Below are the code and all the weights of a small trained network. Each question names an input and a class and asks about switching units off, where a switched-off unit gives its printed mean instead of its output.

import numpy as np


def w(rows, s, z=0):
    codes = np.array(rows[::2]) - 128.0
    scale = np.full(codes.shape[1], s)
    scale[-1] = z or s
    return codes * scale


def f(y):
    return np.maximum(y, 0)


def log_softmax(a):
    a = a - a.max(-1, keepdims=True)
    return a - np.log(np.exp(a).sum(-1, keepdims=True))


def net(x, mask):
    res = np.array(x, float).reshape(1, 6) / 4 @ E
    y = f(res @ A[0][:, :-1].T + A[0][:, -1])
    res = res + np.where(mask, y, B[0][:, -1]) @ B[0][:, :-1]
    return log_softmax(res[-1] @ U[:, :-1].T + U[:, -1])


A, B = {}, {}
E = w([
[45,203,234,151,165],'x0',
[2,133,92,42,162],'x1',
[124,128,128,129,128],'x2',
[126,128,125,131,127],'x3',
[104,5,158,164,135],'x4',
[95,131,111,163,20],'x5',
],0.0098)
A[0] = w([
[99,100,136,109,116,202],'n0',
[135,156,177,123,160,133],'n1',
[160,90,73,105,94,92],'n2',
[165,170,141,76,137,172],'n3',
[179,108,167,171,138,149],'n4',
[102,140,119,147,33,189],'n5',
[159,101,139,109,229,255],'n6',
[81,134,112,58,122,69],'n7',
[121,39,195,108,128,71],'n8',
[88,146,255,140,144,119],'n9',
[133,69,115,150,135,179],'n10',
[85,143,176,133,105,82],'n11',
[176,139,136,69,116,235],'n12',
[92,46,152,157,160,114],'n13',
[143,66,93,114,107,63],'n14',
[72,82,113,82,134,111],'n15',
[107,120,152,108,66,192],'n16',
[162,89,103,73,118,35],'n17',
[174,112,127,201,131,181],'n18',
[181,147,164,171,100,101],'n19',
[114,193,125,68,125,189],'n20',
[93,147,206,149,112,81],'n21',
],0.014,0.0068)
B[0] = w([
[104,105,210,132,127,189],'n0',
[136,108,132,88,133,184],'n1',
[174,129,139,72,189,205],'n2',
[175,156,207,154,62,197],'n3',
[37,134,160,139,179,219],'n4',
[123,61,191,134,110,236],'n5',
[88,20,160,165,28,251],'n6',
[142,157,130,151,166,190],'n7',
[217,254,141,160,56,191],'n8',
[207,84,100,73,146,246],'n9',
[113,143,123,86,104,202],'n10',
[163,100,112,86,181,178],'n11',
[106,140,205,84,119,216],'n12',
[160,234,181,134,80,208],'n13',
[161,141,100,95,165,183],'n14',
[61,161,167,140,222,201],'n15',
[139,75,204,150,71,195],'n16',
[201,123,88,72,175,166],'n17',
[52,158,167,77,179,238],'n18',
[80,129,108,156,180,215],'n19',
[121,134,173,144,115,222],'n20',
[172,127,100,22,182,196],'n21',
],0.0084,0.011)
U = w([
[221,107,86,51,156,56],'0',
[120,121,139,98,73,242],'1',
[185,242,146,117,41,78],'2',
[122,37,144,123,57,113],'3',
[126,117,129,108,94,254],'4',
[64,163,116,127,184,88],'5',
[128,104,86,181,79,87],'6',
[101,167,11,179,100,77],'7',
],0.011,0.007)

Each question gives the input, the list of numbers given to net, and the class t.
The units are the neurons (one row each of A and B). Each row of codes is followed by its name. A weight is (code - 128) times the scale printed after its matrix; where a second scale follows, it is the last column's (A, B and U).
mask holds one flag per neuron, in row order. A switched-off neuron (its flag False) gives its mean, the last column of its row in B, instead of its output. The means were averaged over made-up inputs and are rounded, as every weight is.
A unit's drop is (log p(t) with every unit on - log p(t) with that unit switched off) / (log p(t) with every unit on - log p(t) with every unit switched off).
The circuit of an input: a set's keep is (log p(t) with only the set's units on - log p(t) with every unit switched off) / (log p(t) with every unit on - log p(t) with every unit switched off). Starting from the 12 units with the biggest drops (on a tie, the unit counted first), units are removed one at a time, each time the one whose removal leaves the highest keep (on an exact tie, the one counted first), for as long as the keep stays at least 0.8.
circuit, biggest first: the units of the circuit, biggest drop first
most important unit: the unit with the biggest drop
top k neurons: the k neurons with the biggest drops, biggest first
drop of u: that unit's drop, to one decimal
input [6,-8,-7,4,-6,-2], class 5: most important unit	n19
input [4,7,-4,7,-4,8], class 3: circuit, biggest first	[n5 n16]
input [-7,4,5,4,5,5], class 0: top 2 neurons	[n2 n14]
input [-2,7,5,2,-4,4], class 5: top 4 neurons	[n6 n15 n7 n9]
input [5,3,-2,3,-8,-7], class 2: top 4 neurons	[n3 n5 n20 n4]
input [-2,7,4,5,-7,-2], class 2: top 4 neurons	[n3 n4 n18 n19]
input [4,-8,-1,-4,2,-7], class 5: top 4 neurons	[n4 n18 n19 n5]
input [4,6,-2,1,6,-1], class 2: circuit, biggest first	[n13 n8]
input [-5,-4,6,-7,-3,-4], class 1: circuit, biggest first	[n9 n6]
input [3,-6,4,0,6,0], class 2: top 4 neurons	[n8 n13 n15 n5]
input [-6,-6,4,5,5,1], class 0: top 4 neurons	[n2 n14 n17 n15]
input [-6,7,-5,3,1,0], class 5: top 3 neurons	[n15 n9 n21]
input [5,2,-1,-5,5,0], class 0: top 2 neurons	[n9 n21]
input [3,3,7,2,-3,7], class 3: most important unit	n5
input [4,-7,-4,-4,-3,-6], class 5: top 4 neurons	[n4 n19 n18 n5]
input [-1,-5,4,5,2,-7], class 3: top 2 neurons	[n6 n15]
input [-1,1,6,0,6,0], class 2: circuit, biggest first	[n8 n13]
input [1,-1,5,5,8,5], class 2: top 3 neurons	[n8 n13 n6]
input [8,-6,-5,-2,8,7], class 0: top 4 neurons	[n9 n21 n11 n6]
input [-7,6,-3,-6,-8,-8], class 2: circuit, biggest first	[n3]
input [-8,0,3,-3,4,7], class 0: top 4 neurons	[n2 n14 n6 n17]
input [1,-1,3,2,0,5], class 3: drop of n11	0.0
input [3,5,2,0,-8,-8], class 2: drop of n5	0.3
input [-7,-8,-5,4,8,-5], class 2: drop of n5	0.1
input [6,3,1,-3,7,3], class 2: drop of n13	0.7
